Below are the code and all the weights of a small trained network. Each question names an input and a class and asks about switching units off, where a switched-off unit gives its printed mean instead of its output.

import numpy as np


def w(rows, s, z=0):
    codes = np.array(rows[::2]) - 128.0
    scale = np.full(codes.shape[1], s)
    scale[-1] = z or s
    return codes * scale


def norm(h):
    return h / np.sqrt((h * h).mean(-1, keepdims=True) + 1e-5)


def f(y):
    return np.maximum(y, 0)


def log_softmax(a):
    a = a - a.max(-1, keepdims=True)
    return a - np.log(np.exp(a).sum(-1, keepdims=True))


def net(x, mask):
    res = np.array(x, float).reshape(1, 5) / 4 @ E
    u = 0
    for l in range(2):
        y = f(norm(res) @ A[l][:, :-1].T + A[l][:, -1])
        res = res + np.where(mask[u : u + 15], y, B[l][:, -1]) @ B[l][:, :-1]
        u += 15
    return log_softmax(norm(res)[-1] @ U[:, :-1].T + U[:, -1])


A, B = {}, {}
E = w([
[211,151,78,165,44,112,71,37,92,130,113],'x0',
[184,205,137,96,191,42,173,113,149,141,254],'x1',
[157,81,211,107,144,199,113,85,145,62,176],'x2',
[32,198,120,227,148,108,96,79,136,18,82],'x3',
[126,21,122,212,196,80,99,164,97,147,147],'x4',
],0.0074)
A[0] = w([
[150,186,155,170,155,153,75,111,87,110,117,119],'0.n1',
[169,90,139,88,99,144,102,160,83,212,157,87],'0.n2',
[166,99,182,109,145,145,135,71,98,104,163,113],'0.n3',
[127,83,143,186,147,142,98,153,100,146,103,3],'0.n4',
[93,100,150,117,174,159,194,190,193,128,167,71],'0.n5',
[181,135,130,153,86,125,80,66,51,150,158,83],'0.n6',
[147,138,157,160,158,254,108,81,126,109,145,105],'0.n7',
[98,164,87,229,127,141,124,122,158,89,126,97],'0.n8',
[161,198,133,97,153,76,169,126,126,163,154,138],'0.n9',
[88,90,141,112,96,125,120,85,105,146,53,77],'0.n10',
[96,132,171,67,72,160,112,91,127,87,172,151],'0.n11',
[153,96,171,154,154,151,98,126,112,99,149,126],'0.n12',
[158,104,108,129,87,104,88,106,146,120,160,23],'0.n13',
[116,173,81,142,97,79,161,159,120,181,77,175],'0.n14',
[146,102,135,157,152,51,85,134,155,112,201,88],'0.n15',
],0.011,0.0022)
B[0] = w([
[101,101,170,89,105,93,226,137,102,190,124,193],'0.n1',
[85,132,218,114,116,78,167,45,39,145,109,254],'0.n2',
[169,162,105,163,143,26,96,155,147,138,17,202],'0.n3',
[121,165,102,147,157,146,81,100,78,121,208,220],'0.n4',
[130,90,85,165,46,135,209,153,162,68,119,238],'0.n5',
[82,119,98,173,80,186,255,199,236,68,171,236],'0.n6',
[148,55,140,87,157,99,112,165,147,151,108,216],'0.n7',
[164,82,201,39,117,80,186,77,100,131,93,238],'0.n8',
[194,157,157,179,160,193,64,115,106,90,52,229],'0.n9',
[181,129,87,84,238,210,141,157,135,163,119,218],'0.n10',
[121,151,126,121,115,95,39,206,150,176,163,207],'0.n11',
[169,105,80,170,158,34,80,151,153,213,97,198],'0.n12',
[86,48,74,122,46,120,213,138,161,121,137,173],'0.n13',
[175,28,173,100,132,87,27,224,215,131,158,241],'0.n14',
[107,193,62,146,164,171,69,94,114,141,111,210],'0.n15',
],0.0067,0.0072)
A[1] = w([
[115,47,89,135,166,171,150,209,135,67,173,103],'1.n1',
[151,111,108,168,114,233,119,143,91,167,78,7],'1.n2',
[96,154,181,37,65,101,33,155,190,183,159,173],'1.n3',
[166,140,172,52,44,117,190,88,49,181,124,133],'1.n4',
[80,48,89,127,117,154,168,142,117,40,55,106],'1.n5',
[56,132,191,135,192,89,129,132,188,26,111,144],'1.n6',
[61,239,166,36,97,186,83,156,173,163,111,80],'1.n7',
[92,128,184,115,162,46,177,67,95,170,88,161],'1.n8',
[183,255,91,168,169,87,155,85,134,105,238,214],'1.n9',
[106,69,77,194,201,113,137,114,80,137,148,52],'1.n10',
[127,141,157,148,193,190,175,191,139,102,121,130],'1.n11',
[47,137,122,127,115,93,89,40,103,69,64,70],'1.n12',
[117,86,117,88,160,243,100,110,110,183,101,157],'1.n13',
[134,141,33,136,57,141,128,123,116,192,151,180],'1.n14',
[53,130,113,185,158,129,81,95,99,190,195,28],'1.n15',
],0.0081,0.0022)
B[1] = w([
[126,182,94,122,94,123,138,98,165,116,124,250],'1.n1',
[102,161,184,82,174,217,111,94,130,104,68,177],'1.n2',
[107,104,55,191,151,73,115,144,84,107,138,238],'1.n3',
[18,112,178,133,154,116,128,97,92,114,141,224],'1.n4',
[142,195,133,116,118,118,168,125,161,178,177,254],'1.n5',
[135,58,171,110,95,120,134,151,98,177,140,224],'1.n6',
[148,122,46,255,152,147,117,47,65,30,247,193],'1.n7',
[73,118,153,151,103,150,93,150,56,97,179,231],'1.n8',
[116,136,131,46,169,234,135,150,128,205,85,192],'1.n9',
[133,188,76,117,89,157,102,121,130,46,157,241],'1.n10',
[115,144,134,89,52,160,148,14,162,167,51,186],'1.n11',
[159,76,216,89,143,141,173,93,91,181,144,167],'1.n12',
[201,249,171,116,207,118,90,119,124,156,119,215],'1.n13',
[96,114,171,120,127,107,176,101,160,71,143,179],'1.n14',
[187,180,62,185,103,143,113,95,114,18,180,162],'1.n15',
],0.0081,0.0061)
U = w([
[72,62,251,106,133,82,180,83,1,168,144,185],'0',
[170,184,128,85,225,224,85,104,144,191,59,193],'1',
[83,107,105,132,4,136,248,107,235,113,130,127],'2',
[125,139,12,197,139,133,73,96,68,34,215,118],'3',
[150,55,109,134,141,12,33,185,175,174,95,175],'4',
[66,133,114,156,86,98,89,120,142,135,62,5],'5',
],0.0096,0.0024)

Each question gives the input, the list of numbers given to net, and the class t.
The units are the neurons (one row each of A and B). Each row of codes is followed by its name. A weight is (code - 128) times the scale printed after its matrix; where a second scale follows, it is the last column's (A, B and U).
mask holds one flag per neuron, layer by layer. A switched-off neuron (its flag False) gives its mean, the last column of its row in B, instead of its output. The means were averaged over made-up inputs and are rounded, as every weight is.
A unit's drop is (log p(t) with every unit on - log p(t) with that unit switched off) / (log p(t) with every unit on - log p(t) with every unit switched off).
The circuit of an input: a set's keep is (log p(t) with only the set's units on - log p(t) with every unit switched off) / (log p(t) with every unit on - log p(t) with every unit switched off). Starting from the 12 units with the biggest drops (on a tie, the unit counted first), units are removed one at a time, each time the one whose removal leaves the highest keep (on an exact tie, the one counted first), for as long as the keep stays at least 0.8.
circuit, biggest first: the units of the circuit, biggest drop first
top k neurons: the k neurons with the biggest drops, biggest first
top k neurons in layer l: the k neurons of layer l with the biggest drops, biggest first
input [-3,-8,2,-7,2], class 1: circuit, biggest first	1.n13
input [8,2,-3,7,-2], class 2: top 2 neurons	0.n6; 0.n2
input [-4,-8,-3,6,-7], class 1: top 3 neurons	0.n10; 0.n2; 1.n13
input [-5,-4,3,8,-7], class 0: top 2 neurons	0.n8; 0.n6
input [-4,-5,8,-2,8], class 3: top 4 neurons	0.n4; 1.n10; 0.n14; 0.n8
input [-5,-6,7,1,-2], class 4: circuit, biggest first	0.n7; 0.n11
input [-6,-7,-5,5,2], class 1: top 3 neurons	0.n10; 0.n2; 0.n6
input [4,4,3,-5,-8], class 3: circuit, biggest first	1.n7; 0.n11
input [7,0,6,1,1], class 2: top 3 neurons in layer 0	0.n6; 0.n13; 0.n14
input [5,-8,-4,1,8], class 1: top 2 neurons	0.n10; 1.n2
input [8,-1,-4,-8,-4], class 0: top 3 neurons	0.n2; 1.n4; 0.n5
input [-1,-4,-7,6,-4], class 4: top 2 neurons in layer 1	1.n3; 1.n4
input [3,-1,-2,-5,-5], class 0: top 3 neurons	0.n2; 1.n4; 0.n15
input [-2,-1,-6,-7,4], class 0: circuit, biggest first	0.n2
input [-4,5,4,-3,4], class 1: top 2 neurons in layer 0	0.n15; 0.n14
input [2,4,-4,-8,-8], class 0: top 2 neurons in layer 1	1.n4; 1.n10
input [8,2,7,6,-8], class 2: top 3 neurons	0.n6; 0.n2; 0.n13
input [2,2,2,-4,5], class 3: top 4 neurons	0.n15; 0.n8; 1.n10; 1.n15
input [4,2,7,4,-5], class 4: circuit, biggest first	0.n11; 0.n7
input [8,8,-5,2,7], class 1: circuit, biggest first	1.n9
input [2,8,-8,6,-1], class 1: top 2 neurons	1.n9; 0.n9
